Below are the code and all the weights of a small trained network. Each question names an input and a class and asks about switching units off, where a switched-off unit gives its printed mean instead of its output.

import numpy as np


def w(rows, s, z=0):
    codes = np.array(rows[::2]) - 128.0
    scale = np.full(codes.shape[1], s)
    scale[-1] = z or s
    return codes * scale


def norm(h):
    return h / np.sqrt((h * h).mean(-1, keepdims=True) + 1e-5)


def f(y):
    return np.maximum(y, 0)


def log_softmax(a):
    a = a - a.max(-1, keepdims=True)
    return a - np.log(np.exp(a).sum(-1, keepdims=True))


def net(x, mask):
    res = np.array(x, float).reshape(1, 3) / 4 @ E
    u = 0
    for l in range(4):
        y = f(norm(res) @ A[l][:, :-1].T + A[l][:, -1])
        res = res + np.where(mask[u : u + 7], y, B[l][:, -1]) @ B[l][:, :-1]
        u += 7
    return log_softmax(norm(res)[-1] @ U[:, :-1].T + U[:, -1])


A, B = {}, {}
E = w([
[192,34,154,1],'x0',
[60,248,148,12],'x1',
[31,66,208,113],'x2',
],0.0059)
A[0] = w([
[190,88,135,163,93],'L0N1',
[247,145,78,147,108],'L0N2',
[94,163,127,245,104],'L0N3',
[5,12,148,149,67],'L0N4',
[218,30,114,48,4],'L0N5',
[85,176,138,106,159],'L0N6',
[163,23,125,245,138],'L0N7',
],0.014,0.0029)
B[0] = w([
[162,133,71,95,185],'L0N1',
[185,221,192,190,221],'L0N2',
[18,89,156,206,227],'L0N3',
[222,207,161,217,222],'L0N4',
[7,56,204,159,235],'L0N5',
[127,115,109,33,196],'L0N6',
[175,106,22,47,254],'L0N7',
],0.017,0.009)
A[1] = w([
[101,195,165,97,224],'L1N1',
[114,171,124,9,80],'L1N2',
[106,49,210,132,101],'L1N3',
[85,121,95,162,2],'L1N4',
[216,210,216,181,22],'L1N5',
[70,101,122,190,173],'L1N6',
[80,130,64,193,98],'L1N7',
],0.016,0.0015)
B[1] = w([
[224,127,138,144,214],'L1N1',
[158,74,64,75,214],'L1N2',
[48,211,110,133,213],'L1N3',
[99,149,144,100,164],'L1N4',
[210,143,193,248,254],'L1N5',
[90,89,161,93,216],'L1N6',
[101,178,175,58,198],'L1N7',
],0.017,0.0091)
A[2] = w([
[10,122,174,118,208],'L2N1',
[132,210,163,66,62],'L2N2',
[124,127,129,130,6],'L2N3',
[156,134,8,68,116],'L2N4',
[87,58,102,102,50],'L2N5',
[145,163,90,209,155],'L2N6',
[45,155,120,167,63],'L2N7',
],0.013,0.0022)
B[2] = w([
[38,139,107,100,254],'L2N1',
[98,133,149,160,161],'L2N2',
[134,154,108,104,128],'L2N3',
[163,6,155,118,219],'L2N4',
[184,186,155,131,165],'L2N5',
[171,174,201,79,198],'L2N6',
[114,102,133,74,192],'L2N7',
],0.022,0.0086)
A[3] = w([
[142,39,119,187,246],'L3N1',
[2,140,118,150,253],'L3N2',
[130,113,143,182,136],'L3N3',
[166,114,89,63,22],'L3N4',
[67,132,161,83,122],'L3N5',
[106,77,210,104,216],'L3N6',
[167,102,63,91,57],'L3N7',
],0.018,0.0016)
B[3] = w([
[164,152,142,64,177],'L3N1',
[68,132,239,6,251],'L3N2',
[180,157,190,116,157],'L3N3',
[151,76,79,75,176],'L3N4',
[79,182,124,106,212],'L3N5',
[147,207,102,84,210],'L3N6',
[163,45,109,70,176],'L3N7',
],0.018,0.012)
U = w([
[29,200,166,23,183],'0',
[218,66,69,9,163],'1',
[214,244,189,168,152],'2',
[133,122,168,85,242],'3',
[87,93,92,196,14],'4',
[50,41,99,221,60],'5',
[71,130,22,197,45],'6',
[74,64,53,204,2],'7',
],0.013,0.0074)

Each question gives the input, the list of numbers given to net, and the class t.
The units are the neurons (one row each of A and B). Each row of codes is followed by its name. A weight is (code - 128) times the scale printed after its matrix; where a second scale follows, it is the last column's (A, B and U).
mask holds one flag per neuron, layer by layer. A switched-off neuron (its flag False) gives its mean, the last column of its row in B, instead of its output. The means were averaged over made-up inputs and are rounded, as every weight is.
A unit's drop is (log p(t) with every unit on - log p(t) with that unit switched off) / (log p(t) with every unit on - log p(t) with every unit switched off).
The circuit of an input: a set's keep is (log p(t) with only the set's units on - log p(t) with every unit switched off) / (log p(t) with every unit on - log p(t) with every unit switched off). Starting from the 12 units with the biggest drops (on a tie, the unit counted first), units are removed one at a time, each time the one whose removal leaves the highest keep (on an exact tie, the one counted first), for as long as the keep stays at least 0.8.
circuit, biggest first: the units of the circuit, biggest drop first
k most important neurons: the k neurons with the biggest drops, biggest first
drop of u: that unit's drop, to one decimal
input [7,7,-8], class 2: 2 most important neurons	[L0N7 L0N3]
input [3,-3,-8], class 2: most important neuron	[L0N2]
input [6,7,-8], class 2: circuit, biggest first	[L0N7 L1N5]
input [5,1,7], class 2: circuit, biggest first	[L0N4 L1N5]
input [1,4,-4], class 1: 2 most important neurons	[L0N4 L1N2]
input [2,-7,-6], class 1: 3 most important neurons	[L0N7 L0N4 L0N1]
input [1,8,-7], class 1: 2 most important neurons	[L0N4 L1N2]
input [-6,0,-8], class 2: 2 most important neurons	[L0N2 L0N5]
input [6,0,8], class 2: 3 most important neurons	[L0N4 L1N5 L0N3]
input [5,-4,-8], class 2: 2 most important neurons	[L0N2 L0N3]
input [1,-8,-4], class 1: drop of L0N7	2.7
input [-4,6,-1], class 1: drop of L0N5	1.3
input [-1,-5,-1], class 1: drop of L0N7	2.2
input [1,-3,-7], class 2: circuit, biggest first	[L0N2]
